Below are the code and all the weights of a small trained network. Each question names an input and a target symbol and asks about switching units off, where a switched-off unit gives its printed mean instead of its output.

import numpy as np


def w(rows, s, z=0):
    codes = np.array(rows[::2]) - 128.0
    scale = np.full(codes.shape[1], s)
    scale[-1] = z or s
    return codes * scale


def f(y):
    return y / 2 * (1 + np.tanh(0.7978845608 * (y + 0.044715 * y**3)))


def softmax(a):
    e = np.exp(a - a.max(-1, keepdims=True))
    return e / e.sum(-1, keepdims=True)


def log_softmax(a):
    a = a - a.max(-1, keepdims=True)
    return a - np.log(np.exp(a).sum(-1, keepdims=True))


def net(x, mask):
    ids = ['ΘΣΦΨαεπ'.index(c) for c in x.split()]
    T = len(ids)
    res = E[ids] + P[:T]
    u = 0
    for l in range(2):
        q, k, v = (res @ M[l].T for M in (Q, K, V))
        z = softmax(np.where(np.tri(T) > 0, q @ k.T / 3**0.5, -1e9)) @ v
        res = res + np.where(mask[u], z, O[l][:, -1]) @ O[l][:, :-1]
        u += 1
        y = f(res @ A[l][:, :-1].T + A[l][:, -1])
        res = res + np.where(mask[u : u + 8], y, B[l][:, -1]) @ B[l][:, :-1]
        u += 8
    return log_softmax(res[-1] @ U[:, :-1].T + U[:, -1])


Q, K, V, O, A, B = {}, {}, {}, {}, {}, {}
E = w([
[135,220,154,142,35],'Θ',
[132,96,115,138,231],'Σ',
[47,209,223,133,105],'Φ',
[126,39,23,58,140],'Ψ',
[186,234,130,63,164],'α',
[75,213,210,200,168],'ε',
[249,120,138,67,62],'π',
],0.012)
P = w([
[123,139,153,4,171],'0',
[121,135,149,33,162],'1',
[123,130,143,65,148],'2',
[122,129,133,100,135],'3',
[126,125,133,133,121],'4',
[126,120,131,166,108],'5',
[128,114,131,200,94],'6',
[132,110,133,240,76],'7',
],0.011)
Q[0] = w([
[228,3,163,120,124],'0.h0',
[16,33,137,91,17],'0.h0',
[77,79,125,174,238],'0.h0',
],0.016)
K[0] = w([
[191,84,82,84,146],'0.h0',
[12,68,128,78,33],'0.h0',
[75,76,146,163,250],'0.h0',
],0.024)
V[0] = w([
[113,93,115,235,54],'0.h0',
[154,145,85,198,104],'0.h0',
[140,96,107,254,97],'0.h0',
],0.0083)
O[0] = w([
[192,163,85,108,253,2],'0.h0',
[52,119,187,87,97,61],'0.h0',
[108,135,136,63,102,2],'0.h0',
],0.0067,0.0051)
A[0] = w([
[108,99,116,41,211,131],'0.n0',
[123,145,147,34,173,87],'0.n1',
[110,150,119,66,177,148],'0.n2',
[137,182,187,8,188,164],'0.n3',
[109,132,113,98,113,92],'0.n4',
[138,149,138,181,112,57],'0.n5',
[118,98,93,203,107,4],'0.n6',
[102,147,111,6,182,34],'0.n7',
],0.018,0.0041)
B[0] = w([
[118,32,151,176,204,196],'0.n0',
[80,164,70,76,187,95],'0.n1',
[159,109,176,87,96,120],'0.n2',
[155,149,109,14,186,254],'0.n3',
[143,126,108,128,190,109],'0.n4',
[147,88,103,165,71,215],'0.n5',
[111,166,60,57,162,169],'0.n6',
[6,66,2,174,141,109],'0.n7',
],0.017,0.0029)
Q[1] = w([
[210,103,150,99,177],'1.h0',
[91,250,236,192,31],'1.h0',
[224,92,92,144,62],'1.h0',
],0.026)
K[1] = w([
[181,109,115,161,146],'1.h0',
[126,255,166,114,113],'1.h0',
[201,142,87,109,113],'1.h0',
],0.041)
V[1] = w([
[121,117,124,65,160],'1.h0',
[96,111,74,2,182],'1.h0',
[120,119,120,57,152],'1.h0',
],0.0092)
O[1] = w([
[160,5,157,167,25,217],'1.h0',
[214,23,108,241,190,254],'1.h0',
[154,59,147,180,76,212],'1.h0',
],0.003,0.0044)
A[1] = w([
[154,190,206,68,143,254],'1.n0',
[102,181,102,222,87,127],'1.n1',
[164,132,235,128,176,100],'1.n2',
[166,169,213,8,166,8],'1.n3',
[101,146,124,58,155,63],'1.n4',
[190,79,142,127,149,72],'1.n5',
[108,164,161,141,125,44],'1.n6',
[111,104,196,103,188,233],'1.n7',
],0.015,0.0037)
B[1] = w([
[164,164,65,177,109,252],'1.n0',
[144,101,193,78,156,149],'1.n1',
[155,129,101,89,111,214],'1.n2',
[6,96,198,92,170,229],'1.n3',
[149,124,186,138,136,135],'1.n4',
[113,153,140,152,120,185],'1.n5',
[109,89,137,173,103,133],'1.n6',
[164,162,123,145,137,196],'1.n7',
],0.027,0.013)
U = w([
[152,127,141,111,204,79],'Θ',
[223,240,102,146,28,255],'Σ',
[68,254,112,131,117,170],'Φ',
[149,96,92,230,209,94],'Ψ',
[144,143,82,128,147,28],'α',
[168,121,135,96,129,185],'ε',
[150,140,80,132,157,19],'π',
],0.0053,0.0049)

Each question gives the input, a string of symbols that net reads in full, and the target symbol t.
The units are the heads (3 rows each of Q, K, V and O) and the neurons (one row each of A and B). Each row of codes is followed by its name. A weight is (code - 128) times the scale printed after its matrix; where a second scale follows, it is the last column's (O, A, B and U).
mask holds one flag per unit, layer by layer, with each layer's heads first. A switched-off unit (its flag False) gives its mean, the last column of its rows in O or B, instead of its output. The means were averaged over made-up inputs and are rounded, as every weight is.
A unit's drop is (log p(t) with every unit on - log p(t) with that unit switched off) / (log p(t) with every unit on - log p(t) with every unit switched off).
The circuit of an input: a set's keep is (log p(t) with only the set's units on - log p(t) with every unit switched off) / (log p(t) with every unit on - log p(t) with every unit switched off). Starting from the 12 units with the biggest drops (on a tie, the unit counted first), units are removed one at a time, each time the one whose removal leaves the highest keep (on an exact tie, the one counted first), for as long as the keep stays at least 0.8.
units of the circuit, in order: the units of the circuit, biggest drop first
k most important neurons: the k neurons with the biggest drops, biggest first
top k neurons in layer l: the k neurons of layer l with the biggest drops, biggest first
drop when u is switched off: that unit's drop, to one decimal
input ε α α Θ π Θ α, target ε: top 2 neurons in layer 0 => [0.n3, 0.n5]
input Ψ π Θ π ε Φ α π, target ε: units of the circuit, in order => [1.n0]
input ε α α Σ Θ Θ Φ Φ, target Σ: 2 most important neurons => [1.n3, 0.n3]
input Θ ε Θ Σ Σ ε, target Σ: 3 most important neurons => [1.n3, 0.n6, 0.n7]
input Σ ε Φ Φ ε ε π Φ, target ε: units of the circuit, in order => [1.n1, 0.n5]
input Φ π π α Φ Φ ε Φ, target Θ: top 2 neurons in layer 0 => [0.n3, 0.n5]
input π Σ ε ε ε, target ε: units of the circuit, in order => [0.n5, 1.n1]
input Θ ε α ε ε, target ε: 4 most important neurons => [0.n3, 0.n5, 1.n1, 1.n0]
input α Ψ Σ, target Σ: 3 most important neurons => [1.n3, 1.n7, 1.n2]
input ε π Ψ, target Ψ: 2 most important neurons => [0.n0, 0.n7]
input ε ε ε α α Φ α, target ε: 4 most important neurons => [0.n3, 1.n1, 1.n0, 1.n3]
input Φ Φ Ψ Σ Φ, target ε: 4 most important neurons => [0.n3, 1.n1, 1.n0, 1.n3]
input ε ε Σ Θ π ε ε, target Θ: top 2 neurons in layer 0 => [0.n3, 0.n5]
input ε Θ Σ Ψ Ψ ε, target Σ: units of the circuit, in order => [1.n3]
input ε Ψ Φ Ψ ε α Φ, target Σ: drop when 0.n3 is switched off => 0.1
input Σ Ψ π Θ Σ α, target Φ: drop when 1.n3 is switched off => 2.0
input Ψ Φ Σ Θ Θ Φ Θ Θ, target Θ: drop when 1.n0 is switched off => 0.3
